Rows and roughly how far along a hidden order each lies, from 0 to 12:
In the rows, zero is written as 100.
[103  78  94 110  89 110 111  97 119  96 108  75 112  85 126  99 112 107
  81  92 112 103 118 104  90  99  88 110  86  98 111  92 101 123  75  87
  98  75  77  68 134  44 103  69 112  88  85 125  98 150]  7
[ 63 111  97 112  95  89 114  85 108 100 107  77  86 112 107 126  88  90
  97  93  81  77 136  98  80  87 115 119  91 109  94 108  97 139  95  96
 115 112  88  82 113  99 120  99 107 102  76 101 107 118]  0
[121  93  97  98  96 133 111  90  91  99 104  86 133  96 124 113 106 105
  92 127 103 106 110 108 105  96  88 104  97  97 113  82  89 110 104 109
  98  76  86  79 115  96 105  88 109  95 100 128  88 123]  8
[ 88  88  90 104  85 108 106  61 174  89 100 100 105  88 115  86 107 113
 109  77  95  98 115 102  96 120  80 103  72 101 108 124 110 123  73  82
  96  92  93  41 127  79  92  83 106  96  85 102  85 116]  4
[ 79 130  91 115  96 107 130  74 130  74 110  97 130 100 119 113  93 111
  69  98  84  83 139 100  86 111  82 121  69 105 112 145  98 131  89  96
 117 128 100  34 109  75  96  92 100  90  95  96  97  80]  1
[ 81  91  90 110  84 101 111  86 136  94 106  86 100  95 110 104 104 104
  98  83  96  95 127 101  85  98  98 111  79 103 101 114 107 129  71  85
 101 100  85  57 131  63 104  82 113  91  76 103  99 136]  3
[ 72 108  98 112  93  90 117  88 117  98 104  78  90 113 108 121  89  93
  95 100  88  81 135  95  85  87 114 116  90 109  93 104  96 134  96  95
 111 104  84  90 110  99 113  99 106 105  80 104 102 114]  2
[114 121 103 121  94 123 130  82 130  66 111  98 171 106 190 117  99 127
  44 110  99  95 125  94  97 126  66 128  47 107 146 143  91 113  94 101
 111 119  79   8 134  67 104  59  72  89 120 128  67  82]  8
[ 67 113  94 117  89  95 117  82 133  85 110  87 101 109 122 120  94 103
  85  84  82  82 141  99  80  97 107 121  77 111 101 130 102 135  83  98
 111 131  90  69 125  82 112  89 105  92  81  95 100 111]  1
[110 111  82  97  92 133 129  83  91  86 104  98 141  80  72  96 107 108
  92 128 101 107 120 110 101 103  70 101  96  90 103 115  97 113  90 100
 103  88 104  59 121  58  74 102 124  86 101  99 106  97]  4
[ 77 105  98 113  92  98 113  91 104  99 109  78 102 111 121 128  93  95
  88  99  90  86 133  98  82  86 111 119  89 108 103 104  96 132 100  96
 108 104  80  76 120  83 119  89 107  95  82 109 102 129]  2
[ 92  83  91 103  86 103 107  87 160  96  99  89  92  84 104  80 107 110
 107  77 102  99 109 100  96 117  81 101  82  96 102 112 110 125  76  73
  97  76  92  55 124  68  87  85 109  99  83 107  92 128]  4
[ 93  78  90 101  76 115  99  80 162  96  97 113 116 105 100  97 106 112
 137  90  95 104 109 101  99 100  93 101  72 108 107 125 113 115  66  79
  85  94  85  56 126  85  88  87 107  95  87  94  81 131]  4
[ 62 109  96 118  89  84 116  91 104  97 109  78  90 113 106 130  89  93
  86  92  84  77 143  94  77  81 117 123  81 112  93 118 100 139  87  90
 114 115  85  73 119  79 116  95 108  99  73  97 109 121]  0
[ 94 102  90 108  91 119 120  88  96  90 111  87 129  95 106 120 102 103
  81 112  98  98 127 106  88  90  93 113  87 102 107 114  97 125  84 100
 105  99  87  61 126  62 102  86 116  85  87 109 105 125]  4
[ 98  98  93 106  93  99 120  86 160  89  99  83  99  75 117  72 107 117
  80  74 104  93 119  98  98 131  65 103  79  92 104 118 104 123  88  79
 107  74 100  43 118  66  79  83 102 103  88 111  94 102]  5
[ 96  82  91 103  77 116 103  76 173  88  97 112 120 106 108  96 109 117
 124  90  89 102 114 102 102 104  97 102  61 109 104 124 111 112  74  89
  87 102  89  47 124  97  89  84 104  96  89  95  77 115]  5
[104  92  97 113  83 118 118  80 159  73 107  98 145  98 134  96 114 125
  69  94  95  99 134 103  97 101  91 112  44 109 106 115 103 112  83 105
  97 116  89  21 137  88  92  66 101  91  94 108  80 101]  9
[ 77 114  97 117  88  96 119  80 138  85 107  94 111 111 125 118  92 106
  84  93  84  81 134  94  86 103  97 122  68 111 109 135 101 132  86  89
 110 119  88  45 123  87 107  89  94  98  86 100  92 101]  2
[103 111  96 111  92 120 123  80 133  76 108  93 147  99 143 109 104 119
  64 108  94  96 129 103  97 109  81 115  62 105 117 120  94 115  96 108
 106 113  91  60 126  89  98  75  97  92 103 114  83  90]  7
[114  77 101 104  78 117 116  91 151  82  98  89 135  95 103  79 118 121
  74 104  99 105 130 103 105  83 112  99  54 108  81  79 100  97 102 111
  89  93  94  63 121 114  76  81 113 107  88 105  87 102]  12
[106 107  80  98  91 136 129  81  94  84 109  95 145  77  71  94 110 110
  84 123  95 107 126 115  97  99  74 101  91  92 101 113  98 115  85 103
 101  95 102  56 125  54  75  96 128  81  93  99 108 103]  4
[ 86  93  92 104  94  95 114  91 147  98 102  74  83  80 109  86 104 105
  88  73 102  90 120  98  90 116  82 104  90  93  97 107 105 132  82  77
 107  75  95  59 119  62  94  87 111 102  78 110 102 125]  4
[ 98 102  90 106  94 106 123  84 145  85 101  88 110  75 110  76 106 115
  82  84 103  95 122 100  97 126  65 103  78  92 106 123 104 122  89  80
 107  83 100  41 122  64  77  85 106  99  92 106  93  99]  5
[ 92  89  94 111  83 112 108  86 140  89 107  95 123 102 119 108 107 110
  95  95  96  99 126 102  90  93 101 110  68 110 107 114 104 121  77  91
  94 107  83  56 132  73 101  80 106  92  85 104  89 131]  5
[105  98  87  96  88 129 116  82 112  90 102 100 123  90  87 101 104 108
 109 115  98 107 116 109 101 103  77 100  91  97 108 116 101 118  84  94
  98  86  95  62 120  68  85  95 117  92  95 103  95 117]  4
[ 95  68  91 102  73 114  97  86 157  96  97 107 109 105  92  96 110 111
 135  93  96 108 111 102  99  88 104 101  70 109  98 110 114 112  68  81
  81  90  82  66 128  79  89  86 114  96  82  93  87 144]  5
[114  93  97 102  95 124 109  93  83 101 105  84 131 102 133 124 100 101
  92 129 104 105 108 104 100  96  87 110  98  98 120  86  88 115 101 104
 100  75  77  78 117  82 111  83 105  95 100 130  88 130]  7
[ 79 104  93 115  90  91 120  88 150  88 107  78  87  88 114  94 101 109
  77  75  99  85 132  95  83 114  86 114  72 100 102 125 105 135  80  78
 111  97  93  47 126  56  94  84 106  98  81 104 102 114]  3
[ 71 103  96 113  89  87 113  93 116 102 105  77  85 106 100 116  92  93
  94  93  91  84 133  95  82  84 112 115  79 106  90 104 100 134  89  87
 109  98  86  88 116  78 108  96 109 104  76 104 109 128]  2
[ 96  97  97 110  89 119 111  83 123  87 110  95 128 105 140 123 104 109
  87 102  94  96 124 104  90  99  94 117  74 108 120 112  98 124  84 101
 101 106  78  47 132  82 115  73 100  87  91 117  84 126]  6
[ 90  83  97 107  85 101 109  96 114 101 102  78 105 104  94 104 104  98
  96 102  96  96 130 101  93  73 122 107  88 108  83  76  98 122  92 100
  98  89  84  97 117  94 102  91 118 105  76 106 103 135]  6
[ 98  97  84  99  86 128 116  79 128  86 104 106 132  89  83  97 108 111
 108 108  96 105 117 109  98 105  80 102  81  99 107 125 105 116  77  90
  96  98  95  51 130  63  83  92 119  85  90  97  97 113]  3
[ 63 114  97 118  90  80 120  94 112  96 106  80  84 115 108 125  85  92
  92  97  86  78 137  90  79  87 114 122  87 110  95 119  98 137  93  85
 113 108  85  74 114  77 112  99 102 105  79  97 107 113]  0
[ 99  85  95 106  82 115 109  80 160  85 101  95 122  97 113  91 113 118
  96  92  95 101 124 103  99 100  95 104  61 107 100 107 106 113  80  97
  93 102  90  44 128  97  90  77 106 101  91 104  84 114]  7
[102 127  87 105  98 119 134  72 144  73 103 100 134  76 116  83 100 120
  70  97  96  92 121 102 100 141  57 107  73  90 118 148  99 118  91  89
 116  98 111  21 119  68  70  93  99  94 107 104  90  58]  4
[110  91  99 111  88 124 112  86 125  87 109  94 147 105 159 119 104 116
  82 111 102 103 115 101  98 106  87 118  65 106 131 112  97 113  84 101
  97 100  76  38 133  71 111  63  95  86 103 126  77 126]  8
[101  96  86  99  89 121 115  84 121  91 101  98 118  88  91  93 104 110
 106 104  99 104 112 105 100 109  78 100  90  95 106 120 103 120  81  87
  98  83  95  59 121  66  84  96 113  94  91 102  95 112]  4
[105  92  98 105  93 110 113  87 141  92  99  84 116  89 135  89 105 114
  82  94 102  99 112  99 102 116  80 104  79  98 111 101  98 116  96  92
 102  76  91  54 117  88  94  80  99 105  94 121  84 110]  8
[ 84 102  95 110  93  94 115  91 130  97 103  80  89  95 115 101  96 101
  91  85  96  87 125  96  89 105  94 111  86 101 101 110 101 130  89  84
 109  87  89  62 117  75 101  91 104 102  83 108  99 118]  3
[106  87  95 106  86 110 117  88 150  85 101  85 122  89 120  83 111 118
  76  94 102  99 127 101 100 105  89 103  67 102  99  98 101 110  92  96
  99  88  92  44 125  90  86  78 107 102  91 112  87 106]  9
[115  90 103 106  82 115 121  82 166  73  97  95 144  97 116  78 115 126
  64 102  95 101 133 100 110  95 102 100  46 109  87  90  98  98 106 114
  94 102  98  48 119 128  72  82 102 112  96 105  80  79]  12
[125 106 102 104  96 125 117  88 111  91 101  95 144 103 160 121  94 111
  82 128 103 103 102  98 109 116  68 113  85  99 132 109  86 108 110 101
 104  76  82  64 111  95 104  83  87 102 117 136  74  97]  8
[ 97  98  79 100  89 131 124  96  73  95 111  88 126  80  61 105 108  99
  87 122 102 107 128 114  91  84  87 102 105  94  97 106 100 122  78  96
  99  87  95  71 126  37  85  98 137  78  83  99 120 132]  2
[ 90  75  90 101  79 110  98  81 162  97  98 105 102  96  99  94 108 109
 131  86  93 104 109 102  98 102  93 101  78 104 103 116 113 125  66  80
  86  89  86  59 127  78  92  86 111  95  81  98  88 137]  4
[102  87  94 105  93 109 112  92 133  97 105  76 104  81 126  90 109 108
  83  85 109 100 116 103  93 114  78 106  89  94 108  96 101 123  85  86
 103  71  86  58 126  59  98  76 109  93  86 122  96 134]  6
[ 86  98  95 113  88  88 121  94 149  92 100  82  95  88 113  83  99 109
  83  79 104  91 121  90  91 117  80 111  81  96 103 126 105 127  84  68
 108  77  90  50 118  50  83  88 101 104  86 108 100 108]  3
[113 103 100 107  91 118 116  83 136  82 100 101 144 101 154 108  98 119
  83 112 100 101 108  96 105 120  70 114  68 103 128 124  94 112  97  92
 102  89  84  46 120  87  95  78  83 100 113 123  72  93]  7
[ 95  79  92 104  79 117 102  77 158  91 101 109 120 103 109 101 109 115
 120  91  91 104 116 105  97  97  97 103  71 108 107 117 111 116  71  89
  88 104  85  55 130  90  97  80 107  91  86  98  82 128]  5
[108 102  87  99  90 125 125  88 111  89 101  95 127  82  81  89 106 109
  89 117 102 106 116 106 103 103  74  99  94  93 102 111  98 111  86  93
 100  79 102  65 118  59  73  99 119  95  95 103 101 102]  5
[104 107  84 106  90 130 126  82 114  80 108 102 147  88 101 102 107 115
  82 115 100 106 125 108  96 107  73 109  76  98 117 133 100 114  79  93
 101 101  93  36 132  46  82  86 114  81  97 103  95 105]  4
[ 97  94  90 107  94  98 119  90 150  93 100  80  96  73 109  72 106 113
  83  76 108  95 116  97  96 125  68 102  83  91 102 115 104 124  85  73
 106  68  97  54 120  58  77  85 107 102  86 110  97 111]  5
[110  84  81  92  87 136 118  93  69  99 105  86 124  80  56  98 112 101
 103 128 106 113 119 116 100  79  92  92 108  89  89  81  97 113  87 103
  94  73  95  85 117  60  83 100 139  88  82 104 114 137]  5
[ 94 103  89 100  95 103 119  90 109 100 101  83  98  87  92  98  98 101
  98 101 100  96 117 101  95 106  81 102 103  93 101 106  98 125  94  86
 106  77  95  76 112  70  88 100 113 101  87 106 103 111]  3
[ 91  71  89 102  74 114  95  82 161  95  98 112 110 104  95  99 109 112
 141  89  93 106 113 103  98  96  98 102  73 109 103 125 115 115  62  78
  81  95  82  57 134  77  92  86 110  93  83  94  83 141]  4
[ 88 109  85 102  93 117 121  88  90  95 107  88 119  93  81 111  98  99
  93 114  94  96 127 107  91  93  91 107  99  97  99 109  97 126  89  96
 106  94  96  75 118  66  96 102 126  90  84 101 111 115]  2
[ 97  84 100 101  88 104 108  85 136  95 101  80 108 102 101  96 109 104
  93 103  89  96 131 106  99  80 119 100  82 108  81  71  97 117 104 114
  96  98  92  81 114 122 101  90 118 106  81 105  93 122]  8
[ 94  86  90 106  83 103 110  86 163  94 102  86 103  81 108  81 109 114
 101  75 102  98 112 100  93 117  78 103  78  97 104 115 110 125  74  74
  99  79  91  47 127  60  85  82 110  96  85 106  94 129]  4
[103  93  96 103  97 105 113  88 142  95 101  80 100  81 133  88 105 109
  83  83 105  96 110  99  99 126  69 104  84  92 112 104  99 124  93  84
 106  70  92  57 116  78  95  81 100 103  93 123  88 117]  6
[106 113  80  92  98 142 126  75  84  86 108  93 137  76  75 100 109 105
  91 124  95 106 122 120  99 104  71  96 102  90 104 106  94 119  93 112
 104  93 106  57 119  70  85 100 128  81  94 102 107 100]  3
[ 86 118  98 118  88  96 122  85 146  79 103  91 125 109 134 110  93 111
  68  96  90  85 134  90  91 105  94 121  57 110 107 129  99 122  94  91
 110 113  92  45 121  88  95  86  90 106  94 104  90  83]  5
[113  92 103 106  83 115 120  80 170  71  97  96 148  99 123  80 112 127
  67 100  92  98 130 101 110 101  97 101  31 109  92  96  98 101 107 114
  96 109  99  57 120 132  80  80  98 109  99 108  75  76]  12
[112  85 102 101  85 110 111  85 147  87  93  89 123 101 109  86 108 117
  83 113  95  99 122 100 112  91 105  96  64 107  84  79  96 102 110 111
  95  89  93  77 110 132  81  90 100 117  92 109  84  89]  10
[ 96  82  92 103  87 102 111  92 146  99  98  86  95  84 108  82 106 110
 102  83 105 100 112  99  98 113  81 101  85  96 100 105 106 121  82  75
  97  69  90  65 119  72  84  87 108 104  84 110  93 128]  5
[110 107  79  95  92 136 127  89  73  93 105  95 133  77  57  97 106 103
  97 137 105 112 115 113  99  94  69  96 107  88 103 110  97 116  83  96
 102  77 102  71 119  42  74 104 131  84  95 101 113 111]  3
[ 87 102  92 105  90 108 118  87 114  94 103  86 110 100  93 107 100 100
  94 109  92  95 125 102  92  91 102 107  89 103  95 105  97 124 100  94
 104  96  92  77 115  85  96  99 114 101  86 101 102 111]  3
[ 98  97  91 106  93 105 117  86 150  88 100  89 108  78 105  73 104 116
  83  83 104  97 116 100  98 122  69 102  79  93 105 121 106 122  85  77
 104  79  97  45 121  60  75  85 109  99  89 109  95 106]  5
[ 96  93  88 104  92 105 116  90 144  94 101  82 107  73 101  77 107 110
  89  81 105  97 115 102  95 120  70  99  89  91 102 114 105 125  80  77
 103  73  97  51 120  48  83  88 113  99  84 109 101 119]  4
[106  92  90  96  86 123 116  84 119  89 101  96 128  88  85  94 109 111
 100 115  98 107 118 108 104  95  89  97  84  99  97 102 100 111  91 100
  95  86  95  65 119  85  81  95 118  95  91 102  96 110]  6
[101 108  81  96  93 133 133  85  86  89 107  92 131  81  72 101 105 103
  91 123  99 106 125 115  96  97  79 101 102  91 103 109  97 119  87 101
 103  90 102  63 121  57  81 102 128  85  91 100 111 110]  3
[ 94  93  93 101  94  98 116  89 153  97  98  78  86  73 111  72 105 110
  91  74 105  93 111  99  98 131  68  99  93  88 101 105 103 126  90  77
 107  64  98  60 117  76  84  89 106 106  85 113  95 108]  5
[ 91  91  87 101  85 119 112  83 123  96 102  96 114  97  85 104 103 104
 118 104  93 102 113 106  97  95  93 103  89 102 102 114 105 122  78  90
  96  94  90  65 123  73  92  96 118  92  86  97  98 125]  3
